Each row is followed by its class.
[  1 -40  -6   1 -10   0  -7  -3   6   9  -9   2 -11  -2   6   4   2  44
 -19   0  14  -1   6  18  -3   0   4  -2   3  -5   4   1   8  -4   3  -3
  -4  -3   2   7   9 -15  -8  -7  -1 -15  30 -16 -20   4  13 -13   0  -7
  -3  -2   4  10   1  -1   9   2 -11 -13   4  -9  -7   7 -18   8 -19   0
 -10 -22   7  -2   5   4 -15  14  -3  15  -2 -11  -1  13  -8   1   6  10
 -11  -2   2   6 -11   4  -3   7   0   3  14  -3  10  -3 -13   7  -3  -3
   0 -16 -10  -1  -6   8   4   6  -5   7   1  -6  48  -8  -2  -1  -6  10
  -1   8  -4  -3  -1   0   8 -15   4  -3   4  -1  -8  -1 -39  12   8  -9
   1   3  -1 -14 -23  -5  -2  -4   4 -20   1   1  -4   2  16  -4 -14   6
  -8 -10  -1  13  -9 -16  -7  13   2  -3   3   1]
Th
[  0 -13  21  -5   5  -8   2  -3   5   6  -8  10 -21  17  -7   4  -1  -1
  -3   8   7   3   2  -8  -6   1   8   1   3   5  -5   0  -4   2 -11   3
  -1   0   2  10  13  -1  -5   7   6 -17   2  11 -29  -8  25 -10  -4   1
  -2  -3 -12  -7  10 -11   6  -6  -9  13  25  -6 -13  -4  -2  13 -19  -1
  14 -15  -5  -9   9   6   2 -11   5  -6   4  -2  -2   2  -4  -9   1  14
  -3  -4   9  -8   2   6  -4   9   8  11  13  -3   3  -5 -18   9   5   3
  10  -8   3 -14 -15   9  -5   2  -7   4   0 -21  11   8   3   4   2   3
   0 -14  -3 -15   8  21  -6  -5   1  -6  -4  -9  -4 -14 -41   1  -5  -8
   1  -1 -12 -12  -9  -8  -3  -5  13 -32   7  -4 -18  -2  -2   0  -8   2
  -7   0 -10  13   8 -15   7   7  -4  -5  -4  -3]
Th
[  5 -38   0  -5   0  -6  -1   8  10  -4 -23   3  -8  23  -7 -14  -1  20
   9   6  -5  -2   8  -7  12  -6   1  -6  15   7   4  -1  -3  12 -12   1
  -3  -9 -15  16   9 -28  -7  -1 -13  -7  -8   8 -27   8  -8 -11   8  -5
  11   0   3  10   0  17   2  -3 -10 -10  15   8 -31  -5  -8  10 -18   4
 -10   1   0   2  -3  10   2   1   2  -7  12   4   7  -9  -3  14  -2  -6
   1  -7  13  -4 -13  -6  -2  -9  -3   6  12  -2  10 -16   2  18  -5   6
  12  -6 -10  -7  -1 -11  -5  -8 -16  -6  -3  -6  50  -1 -10  12  -4  -2
   5  -1  -2  -8  -8  -2  -7 -19   4  -7   1  -4 -16  12 -39   2  -4   6
   7  -7  -2   5  -9   3 -21 -30 -22 -18  -2  -1   9  -5  18 -19 -12   4
 -15 -12   0   8 -16  -5  -5   2  -1   7  17 -10]
Dd
[-13  21  -8  11   6  12  11 -20 -15 -15  13  -3  -1 -13   5  -9  -3 -31
  -2   1  -9  -3  -7 -38 -25  16 -16   3  28  -6 -34  -2   3   3   5  -6
  -2 -19  -8 -26  -8  31   2 -10  23  12   4 -22 -23  -9  15  18   3  17
 -10  11 -11 -20 -23  -2   2  -2  11  -6  -4  -8  23   2  -7 -22  12  -3
   2 -17  -8   0   7  -6   3  -3 -22  18   5  -8   2  22  -1   8   9  13
  -3  -5  -4   3   3  33  19  16   1  -2 -27  -1 -17  33 -25  -9  24   2
   2   6  -4  24 -17   1  13  -2  11  14   6  13 -47  -5  17   2 -17 -16
  -2   7   3   2  11  -1  -1   1  11  10   3  -4 -10 -19  20  -4   3 -10
  -8  14 -10   3   8   7  17  12  26  21   5   8 -15 -13  17  23  -7  -7
  11   4  -1 -11  16 -15   5 -23   1   2  -9  16]
Rt
[ -8 -38   7  -6  -4 -11  -6   9   5   7 -11   6 -25  10   6   0  -7   9
 -20   5  20   5   2  -8 -11   2   9   3   1   4  -6   5  -5 -17  -8   1
  -3  -1   0   9   0 -28 -15   6   9 -20   3  -9 -46  -5  28 -20   2  -8
  -3   4   0  -3   3  -1  15   8 -17 -10   8  -5 -22   4  -6  13 -29   1
  -1 -22   0  -6  14   2  10  -5  -8  12   2  -2  -4  -3 -16 -12   0  20
 -13  -8   8 -10 -11  14  -6  13  -1   5  17   7  14  -8 -12  10  13  -2
  -1  -8  -3 -21 -13  13 -12  -4 -11   4  -1 -24  53   6  -2  10   4   4
   4  -9  -4 -15  -6   9  -7 -13   3  -1  -5  -3  -6  -8 -54  13   5 -16
  -2   7  -9 -16 -26  -5  -8  -1  14 -38   9   1 -18  -7  -5   1 -14   2
  -9  -3   5  24   1 -21  -4  -5  -1  -5  -2  -6]
Th
[-13 -30   9   5   5 -10 -19   2  10  -8 -12   5 -17  17   7  -3  -6  -1
   7  -2  17   0   2  -9  -4  -4  11   2   6  10 -12  -7  -1   6   9   5
  -6 -16   5   7  -8 -24 -13   6   2  -1   6  -5 -40  -1   7 -18   4   5
  -1  -5   1   1  -5   6  12  -2  -1  -3   9  -5 -15  -1   1   4 -15  25
  -3   6 -10 -16  -2  -2  -6  -2   0  27   7  -2   0 -11 -22  -8  -8  -6
  -6 -12   9 -13 -21  -8   2   7  -2   9  12   3   7 -15  -5  10   7  12
   9   2  -7 -23 -12  -1  -4  -2 -17 -13   1 -30  35  10  -3  12   6  -9
   2  -5   3  -8  13  -2  -6 -16   4   0   5  -4   4  -6 -38  -5   3   2
  -4  -7  -1  -7 -15   0 -16  -3  -5 -11   2  -3 -18  -9   1  -6  -3  -4
  -7   0  22  10  -4 -12  -8  -4  -1   0   3 -25]
Dd
[-19 -27   3   6   3  -1  -8  15   6  -4 -13  12 -18  11  15 -13   9  16
  16   9   4  -3   5 -13  -6 -12   5  11  12   3 -10  12   8   0  -2  -2
   4 -12   1  -9  -4 -15  -3   7  -8   0   2  -9 -44  -3   8 -20   0   2
   2   4   5  10  -4   5  12   1  -2 -12  -7   9 -13   3   4  -1 -15   2
   0   7  -8   5  -2   1   3   5  -8  35   1   9   5 -13 -11   0   7   1
  -6 -11   4   4 -14 -14  -1   8  -8   8   3  10 -12  -5  -2  -1   3  -2
  -3   2   0 -16 -14  -5  -6 -18 -20  -3  -1 -18  48   4 -12   8   9 -11
  -2  -3  12   2  -8  -7   6  -9   1   8   8  -3   4  -6 -25  16   5  -2
  -2   3  -3 -12  -6  11  -9  -9   8  10   3   6 -24  -3  -6  -3  -8   7
  -1  -2  -7   5   0  -7  -9  -5  -1   2   4  -9]
Dd
[  2 -11 -11   9  -2  -8  -4   0   1   0   8   3   3   2   3   9   4  -9
  -7   2   5   3  -3  -9   4   3   4  -2  -3   3  26   9  -4  -3   4   0
  -7  -5   7   1  -4  -8 -12   4   7   2   1   0  17  -2   7   2   4  -8
  -4   1  -6   3  -2  -1 -16  -1   1   0   7  -4   4   6  -8   2  -3 -10
  20 -10   6  -5   7 -10  -1 -18   5   2 -13   0   1   2   1  -2   0  -2
   5  -4   1 -18   3  14  -6  -4  -1  -3  11   3  15 -15  -2  10   5   8
  43  -8  -5   1  -4   7  -5  -2   7  11  12   2  19   0   4   1 -11  13
  10 -11 -18 -11  22   1  -3  12  -2  -1  -2  16   2   7 -11 -10  -9   7
  12  -1  -3 -18   1  -2   6   7  -5 -34  -5 -23   0  -3 -20  -5  -5  -1
  -4  -6   0  15   6 -15  -2   4  -7  -5 -10  -2]
NB
[ -8 -37  21  -2   2  -5  -5   7   9   3 -16  -2 -37  19   6  28   4  30
   6  -4  10  11   6   3  -1 -13   9  17   3   1 -16   2   7  -2  -8   0
 -29 -15   2  16  -4 -14  -4   8  -9 -14  -3   0 -41  -6  17 -25  -5  -4
  -3   7  -3 -10  17  -5  25   4  -8 -14   4  11 -22  -6   8  -1 -38  -2
   2 -27   0  -1   1   8  -4  15  -5  25   2   2  -1 -11 -14  -4  -3   0
  -5  -7   7   5 -10 -35 -12   6 -13   7   7  12  -1 -14  -3   1   0   3
 -10   1  11 -27 -17  -1  -1  -1  -8  -5  -4 -28  49   3 -15   9  19 -18
  -2  -2  13  -5  -8   7  13 -11   0   1   1   4   3 -20 -40  24   0   6
   0   2   1 -10 -12   6 -17  -2  -1   4  10  10 -24  -2   3  -6   5  -2
  -8  -1  10   7 -12  -9  -5   3  -7  -3  -1 -13]
Dd
[  6 -27   9  -9 -27  -2   4  -2   1  10  -5   1 -30 -11  10  -4   2  54
 -14  -9  14 -41  -6   4 -14 -12  -3   8  -8  -1  -7   1  -2  -8 -14   6
  -5   0  -5  -5  10   3   2   0   0 -13  13 -21 -54 -13  27 -16  -3  -6
   3   4   4   1  15 -28  34   2   8   5  -9   2  -5  -3   0  -4 -25   5
  15  -4  13   3   9   6  -5  33  -8  11  -3 -19   0  -1  -4  17   2  43
  -7   7   4  32 -12 -12   5  24  -3  -4 -19  15 -15  19 -20  -2   2 -13
 -51 -15   8   2   1   3   1  -2 -15   0   4  -6  19 -10   1 -16   9  -9
   2  -4   5  24 -23  -4  13  -6   0  -3   4 -11  -3  -9 -37  31  19 -33
   3  10  -1 -11 -12   0   2  -1  23  17  16   7 -17  -2  17  10 -13   7
   7   2  -6  -1   7  -9  -9  -2  -4  -6 -16  12]
Ht
[-20 -38  -7  18   5  -5 -13   6  27 -10 -12   8  -2  14   3 -15 -13 -13
  16   3  -4   4   1 -49  -4   7   8  -4  26  16   2   5  -1  -9  17  -1
   8 -19  11  -2 -15 -32  -8  14   1   4  -6  -6 -31   1  10  -1  23  -2
  -6   3  -2  -2 -20  20 -10  -8   3 -14   7 -12  -7  10 -11   3 -18  -8
 -11 -15 -26 -20   8   5   0 -13   0  11   5   5   3  -8 -19 -11  17  -8
   9 -17   3 -32 -15   9  12   7 -29  -2  17   4  23 -10 -11   5  18  14
  38  -6 -20   3 -11  -4   2 -10  -8  29   0  -6  42  18   8  18 -10  -3
  18  -1  -3 -26  24   7  -4 -16   4  -3  -2   9   1  10 -24 -18   0   9
  -4  -6 -12 -14 -12   4  -5   1  -3 -37  -6 -10   3  -6   7 -16 -17   2
 -14  -8   6  13  -2 -32  -5 -10  19  -5  18  -3]
NB
[ -5 -28   2   1 -11 -11 -12 -30   3   0  -5   3 -21   8   4   7  -5   2
   4   8  13   5   1   1 -13   0   2   2   7   3  -8   6  -5  -6   1   2
  -3  -9   1   9  -3 -10  -7   4   0 -14   3  -4 -22  -3  24 -20   1  -3
  -3  -1  -7  -2   6  -4  12  -4 -18  -9  13  -6   4   3 -12   7 -23  -2
   6 -14  -4  -7  14   2  -2  -2   1  13   1   2  -3  11 -22  -7  -6  13
  -2 -22   8 -13   0  11   0  10   0   2  10   1  12  -9 -13  26   9  10
   5 -10   3 -15 -18  12  -7   2  -9  21   0 -22  25   5  -2   8  -8  -5
   3  -3  -4 -12  12  13  -2  -1   5  -3  -4  -4  -2 -17 -43  11   3   3
   8   5  -5 -14 -15   8 -10   3  12 -27  12  -1 -21  -3  -8  -2 -13  -1
  -3  -2  -8  15   2 -19  -9   7   1  -8  -4 -10]
Th
